Below is a small trained network, with its code and all its weights. Each question gives an input and a class and asks what happens when units are switched off, that is, made to give their printed mean instead of their output.

import numpy as np


def w(rows, s, z=0):
    codes = np.array(rows[::2]) - 128.0
    scale = np.full(codes.shape[1], s)
    scale[-1] = z or s
    return codes * scale


def f(y):
    return y / 2 * (1 + np.tanh(0.7978845608 * (y + 0.044715 * y**3)))


def log_softmax(a):
    a = a - a.max(-1, keepdims=True)
    return a - np.log(np.exp(a).sum(-1, keepdims=True))


def net(x, mask):
    res = np.array(x, float).reshape(1, 8) / 4 @ E
    y = f(res @ A[0][:, :-1].T + A[0][:, -1])
    res = res + np.where(mask, y, B[0][:, -1]) @ B[0][:, :-1]
    return log_softmax(res[-1] @ U[:, :-1].T + U[:, -1])


A, B = {}, {}
E = w([
[62,90,199,128,99,255,76,131,162],'x0',
[172,112,56,134,232,155,92,92,243],'x1',
[36,186,63,66,178,121,68,215,102],'x2',
[128,131,127,130,129,132,132,129,127],'x3',
[126,130,130,130,129,129,134,133,131],'x4',
[127,131,127,131,131,133,135,130,128],'x5',
[177,5,57,65,108,177,175,203,104],'x6',
[124,45,199,213,223,86,88,190,91],'x7',
],0.0083)
A[0] = w([
[70,190,194,189,125,80,106,59,112,160],'n0',
[136,59,109,85,143,140,141,169,78,102],'n1',
[134,40,71,50,99,169,132,158,138,97],'n2',
[157,118,112,147,57,137,212,49,171,51],'n3',
[152,108,79,100,217,174,114,88,237,170],'n4',
[140,149,80,123,146,72,165,139,102,14],'n5',
[84,143,104,139,185,114,106,212,93,87],'n6',
[137,117,102,97,190,136,73,158,222,161],'n7',
[158,165,68,102,138,67,164,108,155,185],'n8',
[237,71,195,206,138,125,114,118,109,84],'n9',
[38,158,59,119,150,114,52,184,114,58],'n10',
[215,43,120,76,111,152,161,155,88,112],'n11',
[167,102,185,173,85,131,180,65,148,79],'n12',
[92,143,199,72,29,128,142,157,29,130],'n13',
[124,140,124,116,69,219,84,114,149,99],'n14',
[116,175,86,9,151,144,80,173,92,115],'n15',
[176,124,92,128,188,153,86,94,198,135],'n16',
[186,148,45,123,120,29,215,104,109,126],'n17',
[119,133,151,109,66,123,207,142,39,114],'n18',
[90,162,114,69,152,163,43,184,109,56],'n19',
[113,65,197,191,169,167,71,191,107,45],'n20',
[158,30,69,72,103,168,170,211,120,123],'n21',
[179,120,51,126,183,174,134,94,204,200],'n22',
[92,243,169,154,128,88,45,52,181,64],'n23',
[106,125,138,106,76,115,122,133,12,217],'n24',
[182,136,76,92,152,6,133,138,83,164],'n25',
[140,229,41,13,2,178,173,82,200,5],'n26',
[97,106,165,137,83,211,75,174,177,175],'n27',
[74,91,153,100,103,239,107,122,153,132],'n28',
[64,103,157,124,106,210,59,103,152,142],'n29',
[130,67,147,170,220,62,148,175,97,51],'n30',
[202,84,191,169,97,162,161,81,170,118],'n31',
[140,87,130,182,193,112,90,159,88,31],'n32',
[86,130,184,100,97,143,164,124,19,160],'n33',
[94,177,122,58,171,144,110,157,79,57],'n34',
],0.0098,0.0026)
B[0] = w([
[167,206,156,115,227,194,144,176,202,197],'n0',
[160,190,161,108,201,186,137,130,182,173],'n1',
[145,205,177,109,219,174,161,129,137,197],'n2',
[96,62,95,55,105,132,158,92,159,187],'n3',
[205,104,138,210,81,94,84,217,153,219],'n4',
[101,133,129,157,137,87,181,77,55,156],'n5',
[112,89,99,65,95,111,146,80,175,179],'n6',
[173,70,115,169,88,113,113,184,150,192],'n7',
[68,138,112,164,123,138,138,132,75,188],'n8',
[91,75,98,35,93,133,130,69,155,196],'n9',
[155,83,53,49,102,88,183,78,201,197],'n10',
[166,203,146,102,224,166,149,126,177,193],'n11',
[161,105,62,68,130,87,184,97,175,184],'n12',
[198,79,130,190,86,113,95,210,133,210],'n13',
[57,124,169,165,131,131,141,96,56,174],'n14',
[144,96,102,93,93,104,163,78,155,201],'n15',
[198,118,126,178,106,80,72,202,126,191],'n16',
[54,155,136,193,131,69,169,105,42,209],'n17',
[178,103,137,168,88,107,77,205,141,184],'n18',
[146,105,61,100,107,82,174,50,156,188],'n19',
[46,98,208,130,117,173,70,86,104,202],'n20',
[159,240,165,107,225,157,164,134,169,215],'n21',
[192,92,124,166,75,118,79,205,135,211],'n22',
[172,230,165,97,245,190,165,159,156,206],'n23',
[204,72,148,183,97,120,93,203,161,188],'n24',
[34,156,130,204,127,87,172,125,54,197],'n25',
[29,45,214,76,110,254,13,88,140,254],'n26',
[80,168,134,193,100,42,156,79,69,196],'n27',
[53,170,137,203,131,50,197,106,16,196],'n28',
[83,172,120,178,120,88,186,114,48,195],'n29',
[35,107,203,111,88,187,43,94,105,188],'n30',
[131,110,23,93,81,59,185,69,170,197],'n31',
[80,113,153,116,102,173,67,96,138,171],'n32',
[211,83,124,175,105,101,114,187,161,188],'n33',
[155,104,92,69,89,113,154,93,180,172],'n34',
],0.0095,0.015)
U = w([
[227,96,129,184,86,117,76,225,147,185],'0',
[173,247,151,88,228,197,156,150,179,2],'1',
[61,164,127,190,117,85,183,108,28,51],'2',
[58,71,174,65,98,228,33,99,130,79],'3',
[167,83,56,16,87,98,184,76,184,48],'4',
],0.015,0.0022)

Each question gives the input, the list of numbers given to net, and the class t.
The units are the neurons (one row each of A and B). Each row of codes is followed by its name. A weight is (code - 128) times the scale printed after its matrix; where a second scale follows, it is the last column's (A, B and U).
mask holds one flag per neuron, in row order. A switched-off neuron (its flag False) gives its mean, the last column of its row in B, instead of its output. The means were averaged over made-up inputs and are rounded, as every weight is.
A unit's drop is (log p(t) with every unit on - log p(t) with that unit switched off) / (log p(t) with every unit on - log p(t) with every unit switched off).
unit that matters most: the unit with the biggest drop
k most important neurons: the k neurons with the biggest drops, biggest first
drop when u is switched off: that unit's drop, to one decimal
input [0,-1,0,8,8,0,-6,7], class 3: 2 most important neurons : (n30, n20)
input [2,5,7,-1,4,6,0,2], class 4: unit that matters most : n10
input [-8,8,-6,0,4,-1,-5,-8], class 0: 2 most important neurons : (n22, n4)
input [-6,1,-4,-1,-3,-1,-6,2], class 1: 3 most important neurons : (n0, n23, n28)
input [2,-8,-7,-7,5,8,0,-3], class 0: 2 most important neurons : (n13, n18)
input [2,-2,8,-4,6,1,-5,8], class 3: 2 most important neurons : (n20, n30)
input [-3,6,0,4,2,-6,8,-8], class 1: 2 most important neurons : (n21, n2)
input [-1,-6,8,4,2,-1,-5,8], class 3: 3 most important neurons : (n30, n20, n32)
input [-3,-4,5,7,-3,-5,4,-2], class 4: 2 most important neurons : (n4, n15)
input [6,5,8,5,5,4,0,7], class 4: 2 most important neurons : (n10, n26)
input [-6,0,-6,5,5,-2,4,-1], class 2: 3 most important neurons : (n17, n25, n10)
input [7,7,-8,0,-6,-5,8,-8], class 1: 2 most important neurons : (n21, n2)
input [5,4,2,-8,-2,2,7,8], class 3: 3 most important neurons : (n20, n30, n32)
input [4,-8,8,-7,8,-6,0,1], class 0: unit that matters most : n13
input [1,2,8,-5,-4,-1,8,6], class 1: drop when n21 is switched off : 1.8
input [-4,-6,8,4,-6,8,3,4], class 4: drop when n10 is switched off : 0.2
input [6,2,-5,0,2,-3,-4,4], class 2: drop when n32 is switched off : 0.0
